Here is a tiny trained network, its code and every weight. The questions are about switching its units off for an input and a target symbol, where a switched-off unit gives its printed mean instead of its output.

import numpy as np


def w(rows, s, z=0):
    codes = np.array(rows[::2]) - 128.0
    scale = np.full(codes.shape[1], s)
    scale[-1] = z or s
    return codes * scale


def norm(h):
    return h / np.sqrt((h * h).mean(-1, keepdims=True) + 1e-5)


def f(y):
    return y / 2 * (1 + np.tanh(0.7978845608 * (y + 0.044715 * y**3)))


def softmax(a):
    e = np.exp(a - a.max(-1, keepdims=True))
    return e / e.sum(-1, keepdims=True)


def log_softmax(a):
    a = a - a.max(-1, keepdims=True)
    return a - np.log(np.exp(a).sum(-1, keepdims=True))


def net(x, mask):
    ids = ['ΓΘΠΦαβεζμσψ'.index(c) for c in x.split()]
    T = len(ids)
    res = E[ids] + P[:T]
    r = norm(res)
    for j in range(2):
        rows = slice(2 * j, 2 * j + 2)
        q, k, v = (r @ M[0][rows].T for M in (Q, K, V))
        z = softmax(np.where(np.tri(T) > 0, q @ k.T / 2**0.5, -1e9)) @ v
        o = O[0][rows]
        res = res + np.where(mask[j], z, o[:, -1]) @ o[:, :-1]
    y = f(norm(res) @ A[0][:, :-1].T + A[0][:, -1])
    res = res + np.where(mask[2:6], y, B[0][:, -1]) @ B[0][:, :-1]
    return log_softmax(norm(res)[-1] @ U[:, :-1].T + U[:, -1])


Q, K, V, O, A, B = {}, {}, {}, {}, {}, {}
E = w([
[178,104,115,109,188,154],'Γ',
[134,79,142,173,129,93],'Θ',
[115,80,111,152,228,125],'Π',
[152,137,104,108,183,163],'Φ',
[160,109,129,119,150,158],'α',
[144,128,138,149,141,31],'β',
[249,180,94,84,93,96],'ε',
[84,102,156,126,174,97],'ζ',
[113,121,79,137,53,44],'μ',
[119,180,22,119,185,73],'σ',
[146,170,33,122,116,109],'ψ',
],0.02)
P = w([
[138,182,160,169,2,253],'0',
[235,153,169,134,208,97],'1',
[224,124,193,117,178,89],'2',
[159,90,178,119,142,69],'3',
[162,77,167,94,140,75],'4',
[158,78,141,70,128,78],'5',
[147,86,118,60,132,62],'6',
[148,67,119,55,123,67],'7',
[156,46,133,48,107,56],'8',
[160,43,118,33,133,53],'9',
[168,28,122,21,140,37],'10',
[145,33,124,11,110,31],'11',
[146,35,114,14,122,39],'12',
[150,83,129,34,141,43],'13',
],0.0051)
Q[0] = w([
[170,94,110,63,161,140],'h0',
[176,137,113,54,132,199],'h0',
[7,73,103,213,87,64],'h1',
[220,110,76,168,71,182],'h1',
],0.012)
K[0] = w([
[104,137,118,146,73,182],'h0',
[129,151,144,190,112,218],'h0',
[181,51,85,88,176,60],'h1',
[174,161,188,255,150,165],'h1',
],0.012)
V[0] = w([
[153,214,196,144,2,152],'h0',
[191,122,187,86,133,127],'h0',
[154,17,223,132,127,164],'h1',
[160,110,114,179,80,93],'h1',
],0.0098)
O[0] = w([
[171,92,231,168,168,75,50],'h0',
[123,135,100,192,166,237,234],'h0',
[109,207,130,160,127,119,255],'h1',
[146,100,10,244,111,203,102],'h1',
],0.011,0.0036)
A[0] = w([
[80,202,145,89,132,70,149],'n0',
[147,58,98,124,146,191,110],'n1',
[184,178,37,207,61,10,254],'n2',
[122,108,37,155,126,107,198],'n3',
],0.012,0.0058)
B[0] = w([
[63,97,184,191,54,116,223],'n0',
[69,127,117,123,88,117,180],'n1',
[182,211,137,51,1,109,254],'n2',
[178,145,163,167,137,68,234],'n3',
],0.016,0.0077)
U = w([
[99,181,90,74,144,194,217],'Γ',
[189,198,149,99,81,106,158],'Θ',
[119,200,98,69,91,135,242],'Π',
[106,140,186,3,152,136,22],'Φ',
[167,185,171,150,182,128,251],'α',
[146,141,63,171,94,167,75],'β',
[133,76,109,157,116,170,88],'ε',
[46,162,192,143,120,91,26],'ζ',
[177,104,121,162,84,57,29],'μ',
[94,90,69,51,112,134,208],'σ',
[137,77,123,85,125,98,78],'ψ',
],0.016,0.0019)

Each question gives the input, a string of symbols that net reads in full, and the target symbol t.
The units are the heads (2 rows each of Q, K, V and O) and the neurons (one row each of A and B). Each row of codes is followed by its name. A weight is (code - 128) times the scale printed after its matrix; where a second scale follows, it is the last column's (O, A, B and U).
mask holds one flag per unit, heads first, then neurons. A switched-off unit (its flag False) gives its mean, the last column of its rows in O or B, instead of its output. The means were averaged over made-up inputs and are rounded, as every weight is.
A unit's drop is (log p(t) with every unit on - log p(t) with that unit switched off) / (log p(t) with every unit on - log p(t) with every unit switched off).
The circuit of an input: a set's keep is (log p(t) with only the set's units on - log p(t) with every unit switched off) / (log p(t) with every unit on - log p(t) with every unit switched off). Starting from all 6 units, units are removed one at a time, each time the one whose removal leaves the highest keep (on an exact tie, the one counted first), for as long as the keep stays at least 0.8.
circuit, biggest first: the units of the circuit, biggest drop first
most important unit: the unit with the biggest drop
top k neurons: the k neurons with the biggest drops, biggest first
heads that matter: for each layer, one digit per head in row order, 1 if its drop is at least 0.15 and else 0, layers parted by /
input α α ζ Φ σ Π σ Π, target σ: most important unit => h1
input μ Π ζ μ ζ Φ μ σ μ ε Φ σ ζ α, target μ: circuit, biggest first => [h1; h0]
input α ζ μ Φ, target α: heads that matter => 10
input ζ α ζ Π ζ α, target ζ: circuit, biggest first => [h1; n2]
input σ Γ Φ μ Θ Θ ζ ε α ζ α, target σ: heads that matter => 01
input Γ Φ Θ α α α α α, target Γ: top 3 neurons => [n2; n0; n3]
input Φ μ α Φ ε Γ Γ, target Φ: circuit, biggest first => [h1; n2]
input ε ε α α ψ α, target ε: circuit, biggest first => [n2; h1]
input Γ α Γ, target Γ: heads that matter => 10
input μ α ζ α α Γ, target μ: circuit, biggest first => [h1; h0]
input α Γ β Θ ζ ζ Π, target α: heads that matter => 00
input Θ α ζ α α α ζ Θ ζ μ Φ μ Θ ζ, target μ: circuit, biggest first => [n3; h1]
input α μ μ Π α ψ μ α ζ ζ μ μ α ζ, target μ: circuit, biggest first => [h1; n3]
input ψ Π α ζ σ α ζ α α Φ Φ, target ψ: circuit, biggest first => [h1; h0]
input α α Γ, target α: circuit, biggest first => [n2]
input ζ ζ ζ μ ε Φ μ Γ ζ Γ Θ α μ α, target ζ: top 2 neurons => [n0; n2]
input α β Φ μ Φ α ζ α α α ζ α Φ α, target α: heads that matter => 10
input Π Γ α Θ α α α α α, target Π: heads that matter => 10
input Φ β Π α α Φ α Φ α ζ Φ α Φ, target Φ: heads that matter => 01
input β ζ Φ α ε ζ ζ ζ Φ ψ Γ, target β: heads that matter => 11
input ζ μ ζ β α α Φ, target ζ: top neuron => [n0]
input σ α α μ Φ, target σ: circuit, biggest first => [h1; n1]
input Γ Φ Π σ Φ α α, target Γ: circuit, biggest first => [h0; n2; n3; h1]
input β ψ β Φ, target β: heads that matter => 01
input σ ζ Γ ζ Φ σ ζ α ζ ζ α, target σ: heads that matter => 01
